Here is a tiny trained network, its code and every weight. The questions are about switching its units off for an input and a class, where a switched-off unit gives its printed mean instead of its output.

import numpy as np


def w(rows, s, z=0):
    codes = np.array(rows[::2]) - 128.0
    scale = np.full(codes.shape[1], s)
    scale[-1] = z or s
    return codes * scale


def f(y):
    return y / 2 * (1 + np.tanh(0.7978845608 * (y + 0.044715 * y**3)))


def log_softmax(a):
    a = a - a.max(-1, keepdims=True)
    return a - np.log(np.exp(a).sum(-1, keepdims=True))


def net(x, mask):
    res = np.array(x, float).reshape(1, 3) / 4 @ E
    y = f(res @ A[0][:, :-1].T + A[0][:, -1])
    res = res + np.where(mask, y, B[0][:, -1]) @ B[0][:, :-1]
    return log_softmax(res[-1] @ U[:, :-1].T + U[:, -1])


A, B = {}, {}
E = w([
[193,182,196,60,98,111,79],'x0',
[64,29,127,55,52,64,168],'x1',
[91,110,207,187,73,10,174],'x2',
],0.011)
A[0] = w([
[144,188,102,61,139,160,57,183],'N0',
[173,199,154,95,126,164,161,159],'N1',
[219,180,234,237,139,91,120,198],'N2',
[101,76,190,110,52,83,66,174],'N3',
[35,79,30,192,146,219,109,209],'N4',
[150,144,244,56,40,62,161,253],'N5',
[217,172,168,70,133,156,63,197],'N6',
[209,193,92,105,171,215,88,223],'N7',
[74,208,131,249,202,159,168,246],'N8',
[146,136,110,225,203,179,144,255],'N9',
[124,187,200,156,150,156,146,160],'N10',
[104,130,194,33,110,96,139,220],'N11',
[87,51,126,110,9,1,168,178],'N12',
[23,74,44,128,141,179,184,189],'N13',
[180,71,64,102,165,191,135,151],'N14',
[160,136,106,25,132,136,73,187],'N15',
],0.0086,0.0044)
B[0] = w([
[101,121,148,117,184,227,115,205],'N0',
[104,85,125,116,117,177,77,177],'N1',
[160,54,58,166,75,142,36,232],'N2',
[129,71,197,92,58,47,125,190],'N3',
[160,165,37,87,204,83,212,210],'N4',
[173,80,168,91,1,103,114,239],'N5',
[79,132,167,167,86,249,83,226],'N6',
[127,167,114,117,154,193,62,252],'N7',
[176,108,60,146,116,117,141,228],'N8',
[204,164,18,194,158,97,130,218],'N9',
[105,88,88,226,107,197,91,173],'N10',
[149,88,247,146,25,128,143,190],'N11',
[47,57,153,71,109,49,126,244],'N12',
[84,132,63,74,162,141,243,194],'N13',
[140,205,174,77,215,151,137,184],'N14',
[77,148,206,95,141,169,118,191],'N15',
],0.0081,0.014)
U = w([
[168,149,60,111,195,86,191,155],'0',
[116,112,222,75,115,136,163,115],'1',
[75,73,123,85,114,127,207,248],'2',
[90,126,183,92,196,164,56,56],'3',
[152,109,210,124,50,197,112,10],'4',
[177,101,62,254,84,164,85,189],'5',
[140,84,224,88,74,51,91,108],'6',
[163,193,117,90,192,163,127,98],'7',
],0.0091,0.0015)

Each question gives the input, the list of numbers given to net, and the class t.
The units are the neurons (one row each of A and B). Each row of codes is followed by its name. A weight is (code - 128) times the scale printed after its matrix; where a second scale follows, it is the last column's (A, B and U).
mask holds one flag per neuron, in row order. A switched-off neuron (its flag False) gives its mean, the last column of its row in B, instead of its output. The means were averaged over made-up inputs and are rounded, as every weight is.
A unit's drop is (log p(t) with every unit on - log p(t) with that unit switched off) / (log p(t) with every unit on - log p(t) with every unit switched off).
The circuit of an input: a set's keep is (log p(t) with only the set's units on - log p(t) with every unit switched off) / (log p(t) with every unit on - log p(t) with every unit switched off). Starting from the 12 units with the biggest drops (on a tie, the unit counted first), units are removed one at a time, each time the one whose removal leaves the highest keep (on an exact tie, the one counted first), for as long as the keep stays at least 0.8.
circuit, biggest first: the units of the circuit, biggest drop first
k most important neurons: the k neurons with the biggest drops, biggest first
drop when u is switched off: that unit's drop, to one decimal
input [5,-4,2], class 5: circuit, biggest first	N2
input [2,3,-4], class 3: circuit, biggest first	N5, N8
input [0,-4,-4], class 7: 2 most important neurons	N14, N2
input [5,6,-4], class 6: 3 most important neurons	N3, N7, N10
input [-4,2,5], class 6: 2 most important neurons	N3, N12
input [1,6,-8], class 3: 3 most important neurons	N9, N15, N8
input [7,-5,5], class 5: 3 most important neurons	N2, N10, N12
input [0,7,-8], class 7: 3 most important neurons	N14, N12, N5
input [2,4,-3], class 6: 2 most important neurons	N7, N6
input [-4,-4,-4], class 0: 2 most important neurons	N4, N9
input [-6,-7,-3], class 0: drop when N4 is switched off	0.3
input [4,-6,-8], class 3: drop when N6 is switched off	0.5
input [1,-5,-8], class 7: drop when N9 is switched off	0.5
input [-4,1,-6], class 0: circuit, biggest first	N4
input [1,5,-5], class 1: 2 most important neurons	N9, N2
input [8,-7,-2], class 5: 2 most important neurons	N2, N10
